Below is a small trained network, with its code and all its weights. Each question gives an input and a class and asks what happens when units are switched off, that is, made to give their printed mean instead of their output.

import numpy as np


def w(rows, s, z=0):
    codes = np.array(rows[::2]) - 128.0
    scale = np.full(codes.shape[1], s)
    scale[-1] = z or s
    return codes * scale


def norm(h):
    return h / np.sqrt((h * h).mean(-1, keepdims=True) + 1e-5)


def f(y):
    return y / 2 * (1 + np.tanh(0.7978845608 * (y + 0.044715 * y**3)))


def log_softmax(a):
    a = a - a.max(-1, keepdims=True)
    return a - np.log(np.exp(a).sum(-1, keepdims=True))


def net(x, mask):
    res = np.array(x, float).reshape(1, 2) / 4 @ E
    u = 0
    for l in range(2):
        y = f(norm(res) @ A[l][:, :-1].T + A[l][:, -1])
        res = res + np.where(mask[u : u + 3], y, B[l][:, -1]) @ B[l][:, :-1]
        u += 3
    return log_softmax(norm(res)[-1] @ U[:, :-1].T + U[:, -1])


A, B = {}, {}
E = w([
[76,30,106,90,119,225,88,159,199,5],'x0',
[92,127,233,168,128,67,42,193,191,102],'x1',
],0.0018)
A[0] = w([
[81,46,178,176,157,5,56,148,136,87,17],'0.n1',
[81,86,128,160,159,160,151,178,151,109,3],'0.n2',
[119,40,101,29,65,242,134,239,205,71,164],'0.n3',
],0.0022,0.0016)
B[0] = w([
[108,191,126,57,110,89,212,167,103,94,168],'0.n1',
[253,211,128,93,14,103,80,53,5,111,112],'0.n2',
[108,125,96,147,153,134,114,102,137,175,251],'0.n3',
],0.005,0.0027)
A[1] = w([
[212,145,3,80,75,178,181,39,55,116,46],'1.n1',
[245,251,171,182,102,50,118,60,27,155,95],'1.n2',
[42,189,71,149,229,83,184,102,127,182,251],'1.n3',
],0.0033,0.0014)
B[1] = w([
[48,201,209,121,111,12,98,217,184,58,184],'1.n1',
[3,73,11,117,138,208,30,98,224,30,200],'1.n2',
[235,78,184,94,100,172,164,136,68,166,254],'1.n3',
],0.0046,0.0037)
U = w([
[61,32,38,121,148,245,17,89,199,112,178],'0',
[54,202,194,64,115,50,154,235,168,63,208],'1',
[254,97,193,104,124,163,193,140,44,237,218],'2',
[161,225,85,240,156,106,142,52,112,134,17],'3',
[150,198,89,254,149,106,147,75,80,127,24],'4',
[173,202,75,209,159,103,135,52,68,122,4],'5',
[177,210,101,239,134,87,124,28,81,115,5],'6',
],0.0064,0.003)

Each question gives the input, the list of numbers given to net, and the class t.
The units are the neurons (one row each of A and B). Each row of codes is followed by its name. A weight is (code - 128) times the scale printed after its matrix; where a second scale follows, it is the last column's (A, B and U).
mask holds one flag per neuron, layer by layer. A switched-off neuron (its flag False) gives its mean, the last column of its row in B, instead of its output. The means were averaged over made-up inputs and are rounded, as every weight is.
A unit's drop is (log p(t) with every unit on - log p(t) with that unit switched off) / (log p(t) with every unit on - log p(t) with every unit switched off).
The circuit of an input: a set's keep is (log p(t) with only the set's units on - log p(t) with every unit switched off) / (log p(t) with every unit on - log p(t) with every unit switched off). Starting from all 6 units, units are removed one at a time, each time the one whose removal leaves the highest keep (on an exact tie, the one counted first), for as long as the keep stays at least 0.8.
units of the circuit, in order: the units of the circuit, biggest drop first
unit that matters most: the unit with the biggest drop
k most important neurons: the k neurons with the biggest drops, biggest first
k most important neurons of layer l: the k neurons of layer l with the biggest drops, biggest first
drop when u is switched off: that unit's drop, to one decimal
input [3,2], class 2: 2 most important neurons	(1.n2; 0.n3)
input [0,3], class 2: units of the circuit, in order	(1.n2)
input [6,-8], class 1: 2 most important neurons	(1.n1; 1.n2)
input [-2,-4], class 1: 2 most important neurons	(1.n1; 0.n3)
input [-5,-3], class 0: 2 most important neurons	(1.n2; 0.n3)
input [3,4], class 1: 4 most important neurons	(1.n3; 1.n2; 0.n1; 0.n2)
input [0,-2], class 2: 2 most important neurons	(0.n2; 1.n2)
input [3,-5], class 1: 2 most important neurons	(1.n1; 1.n2)
input [1,1], class 2: 2 most important neurons	(0.n3; 1.n3)
input [-6,-5], class 0: 2 most important neurons	(1.n2; 0.n1)
input [1,-3], class 2: 2 most important neurons	(1.n2; 0.n2)
input [-1,2], class 2: units of the circuit, in order	(1.n1; 1.n2)
input [2,-4], class 1: 2 most important neurons of layer 1	(1.n1; 1.n2)
input [-5,-8], class 1: unit that matters most	1.n1
input [3,0], class 2: 2 most important neurons	(0.n3; 1.n2)
input [-4,2], class 0: 2 most important neurons	(1.n2; 0.n3)
input [-3,-4], class 1: 3 most important neurons	(1.n1; 0.n3; 1.n2)
input [-3,2], class 2: 2 most important neurons of layer 1	(1.n3; 1.n1)
input [3,-3], class 2: 2 most important neurons of layer 0	(0.n3; 0.n1)
input [-5,-2], class 0: unit that matters most	1.n2
input [-8,6], class 0: 2 most important neurons of layer 1	(1.n2; 1.n1)
input [-6,-3], class 0: drop when 1.n2 is switched off	1.2
input [-3,-5], class 1: drop when 0.n3 is switched off	0.7
input [-4,-2], class 0: drop when 0.n3 is switched off	0.5
